Here is a tiny trained network, its code and every weight. The questions are about switching its units off for an input and a class, where a switched-off unit gives its printed mean instead of its output.

import numpy as np


def w(rows, s, z=0):
    codes = np.array(rows[::2]) - 128.0
    scale = np.full(codes.shape[1], s)
    scale[-1] = z or s
    return codes * scale


def f(y):
    return np.maximum(y, 0)


def log_softmax(a):
    a = a - a.max(-1, keepdims=True)
    return a - np.log(np.exp(a).sum(-1, keepdims=True))


def net(x, mask):
    res = np.array(x, float).reshape(1, 8) / 4 @ E
    y = f(res @ A[0][:, :-1].T + A[0][:, -1])
    res = res + np.where(mask, y, B[0][:, -1]) @ B[0][:, :-1]
    return log_softmax(res[-1] @ U[:, :-1].T + U[:, -1])


A, B = {}, {}
E = w([
[129,133,130,123,121,129,132,127,126,134],'x0',
[130,143,135,109,110,128,141,121,121,152],'x1',
[165,146,177,49,86,113,62,201,86,46],'x2',
[232,60,74,116,93,138,141,163,142,174],'x3',
[193,139,175,169,155,237,82,99,98,166],'x4',
[145,203,125,110,213,129,144,213,154,175],'x5',
[65,78,155,72,100,185,81,142,249,138],'x6',
[121,114,116,144,144,134,119,137,131,98],'x7',
],0.011)
A[0] = w([
[50,181,172,131,157,90,95,90,115,117,165],'neuron 0',
[147,111,141,90,113,122,95,188,99,113,129],'neuron 1',
[149,156,172,86,101,121,60,154,122,79,48],'neuron 2',
[151,119,116,155,137,88,138,99,77,106,196],'neuron 3',
[133,147,148,138,121,214,81,103,136,140,40],'neuron 4',
[109,39,135,118,57,156,90,61,123,105,114],'neuron 5',
[184,76,74,131,84,89,152,187,154,152,57],'neuron 6',
[113,143,71,123,94,78,129,130,164,115,1],'neuron 7',
[79,82,155,74,105,187,92,134,251,137,54],'neuron 8',
[134,157,128,99,198,153,140,208,174,155,93],'neuron 9',
[180,132,171,135,172,185,98,102,99,131,103],'neuron 10',
[98,114,114,84,125,67,165,146,161,106,67],'neuron 11',
[106,121,98,171,154,142,174,76,192,166,134],'neuron 12',
[170,101,104,117,131,157,85,122,121,158,88],'neuron 13',
],0.013,0.0015)
B[0] = w([
[130,111,77,191,16,214,82,178,177,86,207],'neuron 0',
[108,56,152,136,176,148,124,154,93,157,191],'neuron 1',
[128,44,186,118,163,163,150,152,93,218,208],'neuron 2',
[151,185,63,87,159,108,135,148,66,125,187],'neuron 3',
[126,150,206,126,136,89,208,93,205,77,179],'neuron 4',
[64,146,55,95,127,79,88,42,104,178,223],'neuron 5',
[126,126,124,219,39,150,85,160,174,104,213],'neuron 6',
[155,109,205,136,172,92,146,70,173,106,180],'neuron 7',
[222,213,57,126,151,131,166,195,76,131,250],'neuron 8',
[37,158,76,73,110,78,24,1,104,172,209],'neuron 9',
[159,119,106,145,149,65,167,79,207,60,187],'neuron 10',
[199,115,183,87,152,83,189,77,214,71,202],'neuron 11',
[132,11,132,92,179,182,173,163,109,209,200],'neuron 12',
[123,154,160,140,75,130,135,154,209,137,167],'neuron 13',
],0.0087,0.018)
U = w([
[141,138,230,112,177,62,203,91,200,45,88],'0',
[38,156,103,89,129,64,32,41,64,173,63],'1',
[200,236,102,136,176,118,179,214,19,114,254],'2',
[104,10,212,110,185,194,160,172,65,184,65],'3',
[127,123,146,213,18,210,64,176,191,102,109],'4',
],0.011,0.0054)

Each question gives the input, the list of numbers given to net, and the class t.
The units are the neurons (one row each of A and B). Each row of codes is followed by its name. A weight is (code - 128) times the scale printed after its matrix; where a second scale follows, it is the last column's (A, B and U).
mask holds one flag per neuron, in row order. A switched-off neuron (its flag False) gives its mean, the last column of its row in B, instead of its output. The means were averaged over made-up inputs and are rounded, as every weight is.
A unit's drop is (log p(t) with every unit on - log p(t) with that unit switched off) / (log p(t) with every unit on - log p(t) with every unit switched off).
The circuit of an input: a set's keep is (log p(t) with only the set's units on - log p(t) with every unit switched off) / (log p(t) with every unit on - log p(t) with every unit switched off). Starting from the 12 units with the biggest drops (on a tie, the unit counted first), units are removed one at a time, each time the one whose removal leaves the highest keep (on an exact tie, the one counted first), for as long as the keep stays at least 0.8.
units of the circuit, in order: the units of the circuit, biggest drop first
unit that matters most: the unit with the biggest drop
top k neurons: the k neurons with the biggest drops, biggest first
drop of u: that unit's drop, to one decimal
input [-6,-7,4,-2,-1,1,3,-2], class 3: unit that matters most : neuron 2
input [-3,-1,-5,5,-4,3,5,3], class 2: top 3 neurons : neuron 8; neuron 0; neuron 2
input [-1,1,8,3,7,4,6,4], class 3: top 2 neurons : neuron 2; neuron 1
input [-6,2,-2,7,-5,-5,-5,-7], class 4: top 3 neurons : neuron 6; neuron 8; neuron 9
input [2,7,-4,5,2,-5,-3,5], class 1: top 2 neurons : neuron 8; neuron 0
input [-2,-3,3,0,-1,-2,3,-5], class 2: units of the circuit, in order : neuron 9; neuron 8
input [6,-2,4,-1,-5,6,7,-8], class 2: top 2 neurons : neuron 8; neuron 5
input [-5,-4,0,-2,-7,-5,-3,0], class 0: top 2 neurons : neuron 11; neuron 9
input [1,7,3,2,8,-3,7,-8], class 0: top 2 neurons : neuron 4; neuron 10
input [2,-6,4,0,-4,5,-3,-1], class 1: top 2 neurons : neuron 9; neuron 8
input [-2,0,6,3,4,-4,5,1], class 3: top 3 neurons : neuron 2; neuron 9; neuron 1
input [-1,8,1,-6,-6,-5,-6,-5], class 0: top 3 neurons : neuron 8; neuron 6; neuron 11
input [-2,-5,-6,-4,1,4,-1,-7], class 3: top 2 neurons : neuron 12; neuron 5
input [6,-3,-5,7,8,0,-6,-7], class 0: units of the circuit, in order : neuron 10
input [-6,-2,3,-2,6,3,3,-5], class 0: drop of neuron 4 : 0.3
input [5,2,4,4,-5,6,-2,-3], class 1: drop of neuron 0 : 0.2
input [8,2,1,8,3,5,-2,4], class 4: drop of neuron 7 : 0.0
